Below is a small trained network, with its code and all its weights. Each question gives an input and a target symbol and asks what happens when units are switched off, that is, made to give their printed mean instead of their output.

import numpy as np


def w(rows, s, z=0):
    codes = np.array(rows[::2]) - 128.0
    scale = np.full(codes.shape[1], s)
    scale[-1] = z or s
    return codes * scale


def f(y):
    return y / 2 * (1 + np.tanh(0.7978845608 * (y + 0.044715 * y**3)))


def softmax(a):
    e = np.exp(a - a.max(-1, keepdims=True))
    return e / e.sum(-1, keepdims=True)


def log_softmax(a):
    a = a - a.max(-1, keepdims=True)
    return a - np.log(np.exp(a).sum(-1, keepdims=True))


def net(x, mask):
    ids = ['Θαεηπψ'.index(c) for c in x.split()]
    T = len(ids)
    res = E[ids] + P[:T]
    r = res
    for j in range(2):
        rows = slice(4 * j, 4 * j + 4)
        q, k, v = (r @ M[0][rows].T for M in (Q, K, V))
        z = softmax(np.where(np.tri(T) > 0, q @ k.T / 4**0.5, -1e9)) @ v
        o = O[0][rows]
        res = res + np.where(mask[j], z, o[:, -1]) @ o[:, :-1]
    y = f(res @ A[0][:, :-1].T + A[0][:, -1])
    res = res + np.where(mask[2:10], y, B[0][:, -1]) @ B[0][:, :-1]
    return log_softmax(res[-1] @ U[:, :-1].T + U[:, -1])


Q, K, V, O, A, B = {}, {}, {}, {}, {}, {}
E = w([
[76,149,159,76],'Θ',
[123,95,189,185],'α',
[128,183,104,173],'ε',
[56,71,181,78],'η',
[129,82,193,176],'π',
[1,164,29,194],'ψ',
],0.012)
P = w([
[165,105,129,158],'0',
[64,154,237,203],'1',
[129,254,198,86],'2',
[37,182,104,114],'3',
[126,166,221,150],'4',
[74,149,159,124],'5',
[91,186,143,160],'6',
[84,95,221,139],'7',
[129,215,156,130],'8',
[73,138,177,63],'9',
],0.0066)
Q[0] = w([
[98,144,129,168],'h0',
[122,94,156,168],'h0',
[153,212,167,131],'h0',
[108,83,80,116],'h0',
[6,155,172,151],'h1',
[175,108,99,49],'h1',
[161,117,105,141],'h1',
[72,123,177,127],'h1',
],0.016)
K[0] = w([
[133,62,70,70],'h0',
[141,77,52,127],'h0',
[53,73,143,115],'h0',
[183,156,126,115],'h0',
[251,86,38,156],'h1',
[70,231,212,77],'h1',
[47,133,146,129],'h1',
[208,64,86,120],'h1',
],0.012)
V[0] = w([
[124,45,153,109],'h0',
[145,201,46,164],'h0',
[216,180,200,195],'h0',
[153,176,160,6],'h0',
[82,150,254,56],'h1',
[144,194,128,110],'h1',
[30,80,117,90],'h1',
[120,60,216,135],'h1',
],0.014)
O[0] = w([
[126,83,166,58,85],'h0',
[91,239,125,154,129],'h0',
[246,164,85,171,25],'h0',
[133,82,184,207,3],'h0',
[68,160,66,229,114],'h1',
[106,159,169,179,78],'h1',
[56,41,103,120,201],'h1',
[152,146,29,121,173],'h1',
],0.013,0.0054)
A[0] = w([
[68,188,143,113,111],'n0',
[187,95,127,14,68],'n1',
[79,155,151,254,182],'n2',
[126,147,213,154,144],'n3',
[194,75,143,219,44],'n4',
[97,96,134,37,172],'n5',
[102,212,144,130,1],'n6',
[205,238,123,104,68],'n7',
],0.0074,0.0018)
B[0] = w([
[183,128,116,145,241],'n0',
[137,182,116,143,176],'n1',
[85,165,92,110,189],'n2',
[60,114,103,168,145],'n3',
[122,137,60,66,129],'n4',
[173,104,158,134,254],'n5',
[175,78,250,77,173],'n6',
[80,138,117,166,166],'n7',
],0.012,0.0087)
U = w([
[58,121,100,177,78],'Θ',
[138,171,62,133,73],'α',
[121,183,158,254,121],'ε',
[88,103,115,101,115],'η',
[153,153,72,164,255],'π',
[12,199,107,68,175],'ψ',
],0.0072,0.0026)

Each question gives the input, a string of symbols that net reads in full, and the target symbol t.
The units are the heads (4 rows each of Q, K, V and O) and the neurons (one row each of A and B). Each row of codes is followed by its name. A weight is (code - 128) times the scale printed after its matrix; where a second scale follows, it is the last column's (O, A, B and U).
mask holds one flag per unit, heads first, then neurons. A switched-off unit (its flag False) gives its mean, the last column of its rows in O or B, instead of its output. The means were averaged over made-up inputs and are rounded, as every weight is.
A unit's drop is (log p(t) with every unit on - log p(t) with that unit switched off) / (log p(t) with every unit on - log p(t) with every unit switched off).
The circuit of an input: a set's keep is (log p(t) with only the set's units on - log p(t) with every unit switched off) / (log p(t) with every unit on - log p(t) with every unit switched off). Starting from all 10 units, units are removed one at a time, each time the one whose removal leaves the highest keep (on an exact tie, the one counted first), for as long as the keep stays at least 0.8.
circuit, biggest first: the units of the circuit, biggest drop first
top k neurons: the k neurons with the biggest drops, biggest first
heads that matter: for each layer, one digit per head in row order, 1 if its drop is at least 0.15 and else 0, layers parted by /
drop when u is switched off: that unit's drop, to one decimal
input ψ η ε, target η: circuit, biggest first -> [h0]
input ε ε Θ η, target ε: circuit, biggest first -> [h1, h0]
input ε ε ε, target ε: heads that matter -> 11
input Θ η π Θ ψ Θ η, target Θ: circuit, biggest first -> [h0, h1]
input ψ Θ η ψ η α ε, target η: circuit, biggest first -> [h1, h0]
input α π Θ α η ψ, target π: circuit, biggest first -> [h1, h0]
input ε ψ ψ, target ε: circuit, biggest first -> [h1, n0, h0]
input η Θ ψ, target Θ: heads that matter -> 11
input ψ η ψ η η η ψ, target η: circuit, biggest first -> [h1, n5]
input η η Θ, target Θ: circuit, biggest first -> [h1, h0]
input ψ ψ ψ Θ Θ Θ ψ ε ψ ψ, target η: heads that matter -> 01
input Θ α ψ η π η π Θ ε, target Θ: circuit, biggest first -> [h0, h1]
input η Θ ε, target Θ: heads that matter -> 11
input ψ η ψ Θ, target η: circuit, biggest first -> [n5, h1]
input ψ α η η, target η: circuit, biggest first -> [n5, h1]
input ε ψ Θ, target ε: heads that matter -> 01
input Θ ψ ψ α ε ψ π, target ψ: top 2 neurons -> [n2, n5]
input α Θ ψ π η, target π: top neuron -> [n2]
input Θ η η ψ π π ψ π, target ψ: top 2 neurons -> [n5, n2]
input π ψ ψ ψ α, target ψ: top 2 neurons -> [n5, n7]
input α Θ Θ, target π: drop when n0 is switched off -> -0.1
input α α α α α Θ α, target α: drop when h0 is switched off -> 0.4
input ε Θ Θ, target ε: drop when n7 is switched off -> 0.0
